Each row of numbers stands for one thing and depends on some of the facts below. Use the named rows to name the rest.

There are 3 kinds of fact about the things: τ, λ, Ψ.
τ: belongs to class; λ: sits directly inside; Ψ: points at
(gizi, τ, a); (pebrople, τ, b); (geple, τ, b); (sestam, τ, c); (stemu, τ, d); (klokik, τ, c)
(stute, τ, d); (floplek, τ, d); (briflar, τ, g); (bilar, τ, a); (flodirar, τ, a); (skigul, τ, a)
(klezuflis, τ, e); (zeplis, τ, f); (brusi, τ, a); (grumus, τ, g); (fupu, τ, a); (buvorik, τ, d)
(suvis, τ, e); (verim, τ, b); (bigrin, τ, a); (bino, τ, c); (bisko, τ, d); (vedaplu, τ, f)
(lanebril, τ, a); (govu, τ, b); (grumaflas, τ, a); (plesti, τ, f); (kuplebru, τ, b); (kapos, τ, e)
(kizi, τ, b); (trunila, τ, a); (pasu, τ, g); (vidus, τ, a); (femol, τ, a); (draplutrus, τ, b)
(babrim, τ, a); (nagros, τ, b); (gado, τ, a); (goplol, τ, a); (kidral, τ, e); (bubren, τ, c)
(refler, τ, d); (pubo, τ, b); (guflel, τ, f); (nuler, τ, f); (mukle, τ, e); (zegu, τ, e)
(nivi, τ, b); (grurus, τ, g); (giribis, τ, f); (plugrus, τ, c); (plubre, τ, e); (flazos, τ, d)
(dilir, τ, f); (fivus, τ, d); (druve, τ, g); (truples, τ, g); (tiduzi, τ, a); (grakugum, τ, g)
(gizi, λ, guflel); (pebrople, λ, draplutrus); (geple, λ, suvis); (sestam, λ, nagros); (klokik, λ, refler); (stute, λ, vidus)
(floplek, λ, flazos); (briflar, λ, suvis); (bilar, λ, flazos); (flodirar, λ, giribis); (skigul, λ, vidus); (klezuflis, λ, pasu)
(zeplis, λ, grurus); (brusi, λ, flazos); (grumus, λ, grurus); (fupu, λ, stemu); (buvorik, λ, suvis); (verim, λ, guflel)
(bigrin, λ, flazos); (bino, λ, grurus); (bisko, λ, giribis); (vedaplu, λ, stemu); (lanebril, λ, draplutrus); (govu, λ, suvis)
(grumaflas, λ, flazos); (plesti, λ, vidus); (kuplebru, λ, vidus); (kapos, λ, flazos); (kizi, λ, dilir); (trunila, λ, giribis)
(femol, λ, suvis); (babrim, λ, suvis); (gado, λ, bubren); (goplol, λ, pasu); (kidral, λ, vidus); (pubo, λ, suvis)
(nuler, λ, flazos); (mukle, λ, draplutrus); (zegu, λ, grurus); (nivi, λ, giribis); (plugrus, λ, nagros); (plubre, λ, refler)
(fivus, λ, suvis); (druve, λ, guflel); (truples, λ, grurus); (tiduzi, λ, flazos); (grakugum, λ, stemu); (geple, Ψ, fivus)
(sestam, Ψ, plugrus); (stute, Ψ, plesti); (briflar, Ψ, fivus); (briflar, Ψ, buvorik); (zeplis, Ψ, truples); (brusi, Ψ, kapos)
(brusi, Ψ, nuler); (grumus, Ψ, zeplis); (fupu, Ψ, grakugum); (buvorik, Ψ, babrim); (buvorik, Ψ, govu); (bigrin, Ψ, floplek)
(lanebril, Ψ, mukle); (govu, Ψ, buvorik); (kuplebru, Ψ, stute); (kapos, Ψ, nuler); (kapos, Ψ, tiduzi); (trunila, Ψ, nivi)
(babrim, Ψ, govu); (zegu, Ψ, truples); (zegu, Ψ, bino); (fivus, Ψ, briflar); (druve, Ψ, gizi); (druve, Ψ, verim)
(truples, Ψ, bino); (tiduzi, Ψ, bilar); (grakugum, Ψ, fupu)

Known rows:
klezuflis: [ 11   3 -11  -9 -18  25   2 -11 -17  -3   0  13  16]
klokik: [  0  -3   2  16  10   4  -6  -5 -17   6   8 -14  11]
nivi: [  0 -10   2  18  16   0 -15  -1 -14   8  13 -11   9]
trunila: [  3 -17  -9  -4  -4  -5 -12  12  32  -1   6  17  -5]
bubren: [ -8  19  30   0 -26 -21  -1   0 -31  10  18  -1  22]
buvorik: [ 62  52  -3  10  28  41 -16  41  24 -66 -27 -27 -55]
gizi: [ 19 -15  -1 -26 -14 -11 -17 -10  -4  -1  17  13  14]
guflel: [-14  22  20   5 -12  -3   5   7 -43  10  -2   9  19]
druve: [-9 -7 -4 27 12  5 -5 10 22  3  4 -6 -4]
tiduzi: [-31   3 -15 -31  -6 -35  20 -31  41  -7 -17   6  -4]
kapos: [-45  12 -30 -10  -7  -2  41 -27  32  -9 -39   9   0]
bino: [ -9 -17  14  20  25  28  -3  11   2  36  17  -9  -9]
truples: [-31 -29  30  23  31  47  23  33  64  68  13  -4 -58]
grumus: [-18 -20   0  36  23  21  -5  25  40  22   9   0 -16]
floplek: [-24  18  -6 -31  16 -21  18 -39 -16  -3 -22  -5   6]
kuplebru: [-20 -19  -9  47  33   7 -15  26  30  12   2  -2  -9]
kizi: [  3  -4   5  11  12  -3  -9  -6 -13   5  12 -16   9]
geple: [ 28  -8  -8  28  17   8  10  16  18 -22 -18 -40 -34]
plugrus: [  0  -4   2  17  10   4  -6  -5 -17   6   8 -14  11]
stemu: [ -7  13  22 -18 -16 -21  -5   7 -36   9   3  23  15]
goplol: [ 19 -12  -1 -27 -16 -12 -15 -12  -3  -3  18  12  13]

Name these rows:
Some rows may be things named above.
[-19 -19 -10  48  32   8 -15  26  30  12   3  -3  -9] => kuplebru
[ 42 -16   4   0   4   5  12 -10 -25  -8  -1 -46 -13] => pubo
[ -3  16  30  -6 -35 -21  -6  -4 -24   7  27   2  25] => pasu
[-21 -18   6  10   9  61  25  27  47  44  -5  21 -42] => zegu
[-21 -21 -19  31  38   7  -9  29  20  10 -19  22 -15] => stute
[-15  22  20   7 -11  -4   4   8 -43   9   0  10  19] => guflel
[ 32   1 -21  16  23  10   9  26  15 -36 -40 -18 -42] => fivus
[  8  -3  19 -24 -37 -24 -28   7 -12   9  34  35  28] => vidus
[-18 -18   0  35  22  22  -5  25  41  22   8   0 -17] => grumus
[-24  11 -10 -38  -8 -29  18 -33  36 -10 -12   3  -5] => bigrin
[-25  18  -7 -31  17 -22  20 -40 -17  -3 -23  -5   6] => floplek
[ 19 -21  -5 -15  -6  -1 -27  -3   0   3  22  18  15] => skigul
[ -3  16  29  -8 -35 -23  -6  -3 -23   8  26   1  25] => pasu
[ 29  -7  -8  28  15   8  11  16  18 -22 -18 -41 -35] => geple
[ 11  -7 -18   2  -7  34 -10   0 -13   0   4  20  18] => kidral
[ -5   4  21  10 -22 -11 -23   9 -19  13  31  12  28] => grurus
[-42  49  18 -55 -16 -51  31 -46 -27  -2 -19   4  17] => flazos
[-15  19  18  11  -8  -1   1  11 -41  12   1  13  20] => giribis
[-20 -18  -9  47  34   7 -15  26  29  12   2  -1  -8] => kuplebru
[ -8  -9 -13  33  32  25  -8  10 -26  11  -8   3   9] => plesti
[  4 -10  -5   0  21   3 -11   4 -22   7  -4  11   3] => bisko
[ 61 -23  -1 -38 -23  -3   8 -18 -15 -14   5 -19 -12] => femol
[-15  24  22   2 -14  -6   8   5 -44   9  -2  11  18] => dilir
[-16  -3  -5  33  21   6   0  15  17   5  -5 -10  -7] => sestam
[-42 -48 -48  57   9 -36   3  11  30  -2 -22   8  18] => grakugum
[-20 -19 -10  47  32   6 -14  26  28  11   1  -2 -10] => kuplebru
[ 42 -17   3   1   4   7  14 -11 -25  -8  -1 -46 -15] => pubo
[ 44  22 -11  30   7  23  -6  26  34 -52 -14 -38 -35] => briflar
[  4 -15  -7  -7  -6  -8 -10   8  31  -2   6  17  -7] => lanebril
[ -8  -9 -12  33  31  25  -9  10 -25  10  -5   4  10] => plesti
[ 71  31  -1 -16  -9  27 -16  23  39 -57  -4 -22 -45] => babrim
[ 19 -16  -2 -22 -11  -8 -20  -8  -3   0  20  14  12] => flodirar
[ 56   9  13 -38 -63  12  37 -13 -45 -18 -10 -14  -6] => suvis
[-42 -20  12  40  49  54  29  42  42  56 -19   6 -53] => zeplis
[ -6   1  -6  20  24  20   2   2 -29   6 -10  -3   7] => vedaplu
[-37  23 -12  -7  20  -6  32 -40 -22   0 -31 -16   9] => nuler
[  3 -15  -7  -8  -6  -8 -11   8  30  -2   5  18  -5] => lanebril
[ -5   6  22  10 -20 -10 -21  10 -19  13  31  13  28] => grurus
[-28 -56 -49  22  -6 -49  -2   6  38  -6 -19  30  16] => fupu
[ 58  48   3  28  22  37 -18  34  33 -61  -7 -48 -47] => govu

The same things again, as new rows of numbers:
Known rows:
bigrin: [ 27  16 -26   6   2  12 -36  36  49  27 -18 -14  18 -37   0 -42  49  23
 -10 -39 -43   8 -32 -16   8 -16 -25  -5 -39   4  55  -2  29 -24 -29  24
  13 -41  26]
flazos: [ 15 -35  11 -43  16  35  33  24  13 -22 -24   9  53 -10  17  30 -10 -14
  22 -20 -40  15  28  49  11  20 -24  13  35   6  59  35  -5  41 -39  42
   2 -42  22]
nuler: [-23  21 -32 -22  15 -10   2 -18  32   7  17   5   6 -36  24   3 -18  22
  -7  -4  13  15  -9  34  19 -12 -19  29  30   7  57  22 -35  36 -34  50
  -1 -23 -38]
kapos: [ -5  45 -12 -23  18  -6  32 -37  19  41  31 -23  -8 -35  24 -55 -11  38
 -16   2 -34  20 -32 -28  -2 -38 -27 -34  27 -59  59  27 -30 -25 -51  36
  30 -22  22]
dilir: [-23 -15  26 -45   7   9  19 -30   6 -20 -10   9  40  43  24  15  32 -32
 -15   5  -2   8   6  46 -35  25  18  17  28  14  54  26   7  54  16   5
 -26  -1  19]
kizi: [-36 -15  -3 -31   0  32 -10 -12  40  -7  33 -41 -26 -26 -26  19  33 -39
  40 -31  20   8 -26  24  50  20  25  23  -7 -12  -7  19 -24  49 -32  21
  20 -23 -44]
zeplis: [ 43   3  34  26  -6 -15  -3  13  50 -36   5 -32  32  -7  17 -52  66   4
   6  11   9  -7 -31  -7 -25   9 -30 -17 -23  10 -15 -37 -30 -33 -38 -29
  28 -25  17]
stute: [ 11  23  14  16   7  34  41 -30  -1  43  26  14  33 -16  23 -57  53  34
  -2 -53 -38 -23 -16 -30 -15 -29 -19  -8   9 -62   6  -9 -14 -20 -42 -31
  18 -33  16]
kuplebru: [ 15  32  29  -6  11  49  28 -10   7  33  28   3  19 -14  13 -63  37  37
 -15 -59 -38  -4   7 -26   3 -13 -22  17  -3 -61   4   7 -32 -33  -4 -34
  20 -36 -28]
flodirar: [  7  -3 -17 -28  -7  19 -36 -29  13 -26 -10 -11 -10 -32 -21  23   4 -30
 -21   1   9 -40  -8 -18   4  31 -13  37  -1  13  11 -14  19  36  -9  40
 -39 -16 -43]
gado: [ 28   0  17 -30   7  19 -33 -12  43 -27   1  21   0 -35  -2  17  18 -28
 -24 -19  15  -5 -11   0  16  26  -1  34  -7  12  17 -27   3  44   3  25
 -40 -19 -47]
bino: [ 38 -29  35 -26  -9  12 -17  -6  50 -45  16 -10 -15   7 -26 -20  23 -30
  21   0  17  -2  -4  41 -23  27 -29  47  27  13 -16 -35 -37 -12 -29 -16
  32 -40 -42]
zegu: [ 32  25  24  21   5 -13  34  -2  47 -47   5 -32  31  14 -16 -58  50  12
  29   7 -22 -24 -29  -1 -32  11 -31 -21   1 -31 -10 -45 -37 -37 -42 -32
  35 -40   2]
nagros: [-26 -11  33 -52  -3  49 -13 -22  22 -12  -7 -29  25  30  14  18  18 -39
  17 -20 -25  -6  12  33 -10  22   7  36  35  -6  27  28 -15  30  22  18
 -28 -21  19]
verim: [ 10 -30  22 -15  -8  38 -15   2  47  -4  26  -8  20  23   4  18  -9 -21
  12  -6  11   1  14 -13  10 -16  35  23  23   6  -3  11 -25  30 -32   8
 -20  13 -49]
babrim: [-31 -33 -30  -1  23 -21 -38  28  37  41  -4  22  45 -15 -20 -57  55 -14
  -7 -61 -51 -49 -24 -28   6 -57 -11   7 -39 -65  56 -42 -15 -16  -4   1
  -4  44 -24]
skigul: [-14   6 -18 -40  -6  34   6 -22  19 -28  37  32  20  -1  27  15  21  15
  28 -50  13 -21  -2  -3   1  19 -13  38  -2  -2  40 -33  42  48  -8 -19
 -39 -39 -44]
gizi: [  9   1   6 -20   3   9 -37  -9  39 -29   4  12  -8 -29  -6  21  16 -34
 -18  -3  10 -11 -19  -3  20  29  -1  21  -6  15  10 -27   2  33  -5  28
 -40 -14 -43]
vedaplu: [-19 -28 -27  -8  -5 -23  15  -8  10 -19  29  12   1  23   1   8  13  28
  -7   2  19  -3   0  27 -28  -1   1  28  38  -2  17 -15  -6  48 -25  -4
 -19  16 -44]
mukle: [ 24 -21   5 -50  -8  13  21 -26  19 -40  29  -3 -13  11 -26  17   1  11
   6  -4  -7 -16 -15   5 -15   4  24  32  17   2  41 -17  -6  50 -46  41
  16 -21 -48]
pebrople: [-11 -22   0 -20   4  36 -19  -5  34 -20  24 -28   0  13 -18  23  -6 -27
  24 -18  10  -2   7  16  20  -8   8  33  20  -1   4  11 -25  52 -27   7
  11  -4 -45]

Rows to name:
A row may be one of the things named above.
[ 33  28  27  20  -6  -4  21  -6  44 -37  16 -35  39  20 -14 -58  50  16
  28   9 -27 -14 -18  -3 -26  11 -17 -20 -10 -33 -15 -39 -40 -33 -39 -26
  24 -37   0] => zegu
[  5 -26 -22 -14  10  27 -25 -20   2 -33  15 -35 -20 -20 -37  21 -12 -22
   1   8  -4 -37  10 -18   5   6  -3  35  23 -10 -10  17 -19  46 -34  28
  -6   2 -18] => bisko
[-20  12  -6 -51 -19  -8 -37 -13  17 -29  27  17 -21 -35  -8  20  50 -12
  -3 -42  16   7 -17  30  17 -27  -9  23  11   5  37 -37 -13  43 -25  34
 -22   7 -35] => femol
[-30 -30 -31  -7  21 -36 -31  27  36  39 -13   8  50 -26 -11 -66  62 -12
 -22 -67 -55 -51 -20 -27  -1 -47  -9  12 -35 -64  60 -35 -17 -21  -4   2
 -11  39 -28] => babrim
[-25 -27 -35   6  25 -38 -35  37  37  44 -12  21  56 -18  -3 -54  57 -11
 -16 -76 -55 -51 -10 -32  -5 -44 -14  11 -38 -62  54 -36 -15 -18   5   2
 -19  37 -29] => babrim
[-35 -33 -22   3  14 -20 -28  30  31  31 -17  18  51 -18 -15 -59  61  -4
 -22 -66 -48 -51 -31 -36   1 -32 -10  10 -34 -65  52 -46  -9 -22   3   2
  -6  41 -20] => babrim
[  2   7 -19  17   7 -30  38 -12  -3 -12  29   7  12 -14   7 -39  51  38
 -26  -1 -31 -31 -31 -23 -10  -3 -28 -19 -16 -26  11 -37 -20   7 -32 -13
  22 -20   7] => druve
[  7  30 -27  14  -8  -3 -36   0   6  17 -16 -43  -5 -31   4 -44  47  -6
 -21   4 -20 -40 -37 -38  -1  -5 -23 -17 -32   0   6 -24  14 -37 -18  15
  -2 -31  11] => trunila
[ 28  -5  21  27  -4 -17  42  15  47 -28  12   8  24  -4  23 -49  57  33
 -21  -1 -31 -21 -31 -32 -18  -9 -18   1 -12  -9  -8 -43 -25 -34 -22 -23
  24 -18   1] => grumus
[-23 -10 -17  -5  -5 -18   7 -18   4 -25  25  17   6  25  11  23   6  31
 -13   3  14  -9  -8  21 -20   6  -7  37  37   4  13 -11   7  50 -25  -1
 -17  20 -46] => vedaplu
[ 36 -29  33 -16 -12  21  -8 -13  45 -43   9 -18  -6  18 -36 -19  19 -30
  29  -3   7   3  -3  45 -33  29 -19  39  26  11 -12 -35 -36  -5 -25 -22
  38 -28 -49] => bino
[ 11 -14 -15 -14  11  25 -13 -22   1 -29  20 -41 -15 -22 -42  29 -18 -26
   0 -14 -13 -25   8 -18  10   3   4  29  24 -13 -12  17 -22  42 -43  34
 -13   3 -16] => bisko
[-16 -31 -23 -12  -3 -12  -5 -14   9 -32  16  13   1  34   4  19  12  22
  -7  14  10   5 -11  20 -21  10  -3  31  32  -3  21 -24  -2  49 -34  -5
 -10  19 -49] => vedaplu
[ 35 -10  34 -39   0  33  32 -26  28  -3  29  30  36  14  -8 -18   0  21
  32 -35  20   2   5 -15 -19  27  47  32  -4 -14  15 -33  24  48 -30   6
 -11 -29 -50] => kidral
[  2 -27   3 -40   3  30  29  21  21 -19 -12   9  48 -15   7  16 -21  -4
  26 -30 -43  13  34  45   9  13 -23  15  32   3  63  30  -8  41 -32  41
   5 -39  24] => flazos
[ 25  -9  16  19  -2 -19  29  10  53 -31  19   3  32 -14  17 -52  43  30
 -27   4 -26 -24 -38 -28 -42  -9 -25  -3 -11  -2  -5 -38 -28 -30 -18 -19
  29 -17  14] => grumus
[ 38  43  34   4 -59  33  37  42 -30  17  28 -46 -10 -13 -26   7  54  39
 -16 -49  -2  -4 -18 -22  30 -37 -14 -30 -39 -50  13  -4 -34 -20  -8 -32
   3  -2   3] => geple
[  5 -12  13 -49 -36  28 -27  22  34 -17  34  -6 -19   3 -31  18  50 -11
   6 -56  11   7  -6  39   8 -38  26  19  29  -7  -3  -6 -30  27 -35   4
   1  20 -43] => pubo

